Here is a tiny trained network, its code and every weight. The questions are about switching its units off for an input and a class, where a switched-off unit gives its printed mean instead of its output.

import numpy as np


def w(rows, s, z=0):
    codes = np.array(rows[::2]) - 128.0
    scale = np.full(codes.shape[1], s)
    scale[-1] = z or s
    return codes * scale


def f(y):
    return y / 2 * (1 + np.tanh(0.7978845608 * (y + 0.044715 * y**3)))


def log_softmax(a):
    a = a - a.max(-1, keepdims=True)
    return a - np.log(np.exp(a).sum(-1, keepdims=True))


def net(x, mask):
    res = np.array(x, float).reshape(1, 5) / 4 @ E
    y = f(res @ A[0][:, :-1].T + A[0][:, -1])
    res = res + np.where(mask, y, B[0][:, -1]) @ B[0][:, :-1]
    return log_softmax(res[-1] @ U[:, :-1].T + U[:, -1])


A, B = {}, {}
E = w([
[171,134,7,114,161,22,75,34,24,208,92],'x0',
[22,159,196,218,79,212,115,138,59,196,29],'x1',
[122,126,118,113,133,132,153,139,138,149,109],'x2',
[142,126,121,121,98,162,119,108,125,143,151],'x3',
[42,38,97,73,48,94,133,43,150,62,43],'x4',
],0.013)
A[0] = w([
[142,75,52,54,76,85,101,91,141,64,88,133],'N0',
[163,114,214,139,112,167,173,135,250,68,138,171],'N1',
[21,64,144,86,46,108,139,86,136,80,91,107],'N2',
[106,124,111,243,145,138,119,86,33,199,58,94],'N3',
[224,150,86,75,200,84,121,135,113,176,202,254],'N4',
[60,182,195,177,137,198,147,198,147,140,174,238],'N5',
[64,79,228,111,94,209,136,180,168,83,107,181],'N6',
[46,26,116,61,64,124,150,41,121,38,76,147],'N7',
[154,65,33,101,109,36,137,93,136,95,180,168],'N8',
[186,136,163,44,128,133,224,147,227,13,216,253],'N9',
],0.011,0.008)
B[0] = w([
[101,67,61,120,80,38,187,103,128,88,132,196],'N0',
[56,235,176,193,93,158,150,97,90,151,58,222],'N1',
[109,108,67,163,114,137,49,72,128,70,34,213],'N2',
[113,200,183,136,70,130,170,104,44,188,87,210],'N3',
[167,193,142,82,186,132,70,194,140,181,210,232],'N4',
[185,128,205,158,72,170,198,189,205,85,184,224],'N5',
[127,78,139,238,105,238,85,117,195,143,81,232],'N6',
[99,49,4,159,70,124,100,45,145,119,85,233],'N7',
[117,98,34,58,131,92,162,115,108,83,140,207],'N8',
[71,243,134,116,15,53,119,104,4,187,134,254],'N9',
],0.013,0.031)
U = w([
[112,244,204,128,100,119,168,186,43,187,140,253],'0',
[25,164,111,133,58,101,131,62,64,148,66,166],'1',
[204,169,75,51,246,68,46,165,137,169,193,164],'2',
[141,73,62,46,135,50,183,83,161,61,173,77],'3',
[132,107,212,180,122,209,224,215,214,82,167,64],'4',
[79,73,128,192,140,225,66,123,208,93,55,1],'5',
],0.013,0.0082)

Each question gives the input, the list of numbers given to net, and the class t.
The units are the neurons (one row each of A and B). Each row of codes is followed by its name. A weight is (code - 128) times the scale printed after its matrix; where a second scale follows, it is the last column's (A, B and U).
mask holds one flag per neuron, in row order. A switched-off neuron (its flag False) gives its mean, the last column of its row in B, instead of its output. The means were averaged over made-up inputs and are rounded, as every weight is.
A unit's drop is (log p(t) with every unit on - log p(t) with that unit switched off) / (log p(t) with every unit on - log p(t) with every unit switched off).
The circuit of an input: a set's keep is (log p(t) with only the set's units on - log p(t) with every unit switched off) / (log p(t) with every unit on - log p(t) with every unit switched off). Starting from all 10 units, units are removed one at a time, each time the one whose removal leaves the highest keep (on an exact tie, the one counted first), for as long as the keep stays at least 0.8.
units of the circuit, in order: the units of the circuit, biggest drop first
k most important neurons: the k neurons with the biggest drops, biggest first
drop of u: that unit's drop, to one decimal
input [3,-7,-5,5,-2], class 2: units of the circuit, in order	(N4)
input [5,0,-1,1,3], class 3: units of the circuit, in order	(N9, N1)
input [8,0,1,4,5], class 3: 3 most important neurons	(N9, N1, N8)
input [0,7,-4,-7,0], class 4: 2 most important neurons	(N9, N5)
input [1,4,0,-3,-5], class 0: 2 most important neurons	(N6, N3)
input [5,4,6,-1,0], class 0: 2 most important neurons	(N7, N2)
input [0,3,-3,7,-6], class 4: 3 most important neurons	(N9, N5, N1)
input [3,-8,2,-8,0], class 2: 2 most important neurons	(N4, N7)
input [1,8,6,8,-5], class 0: drop of N3	1.8
input [4,-5,0,2,-2], class 2: drop of N4	0.2
input [4,0,0,2,1], class 3: drop of N1	0.3
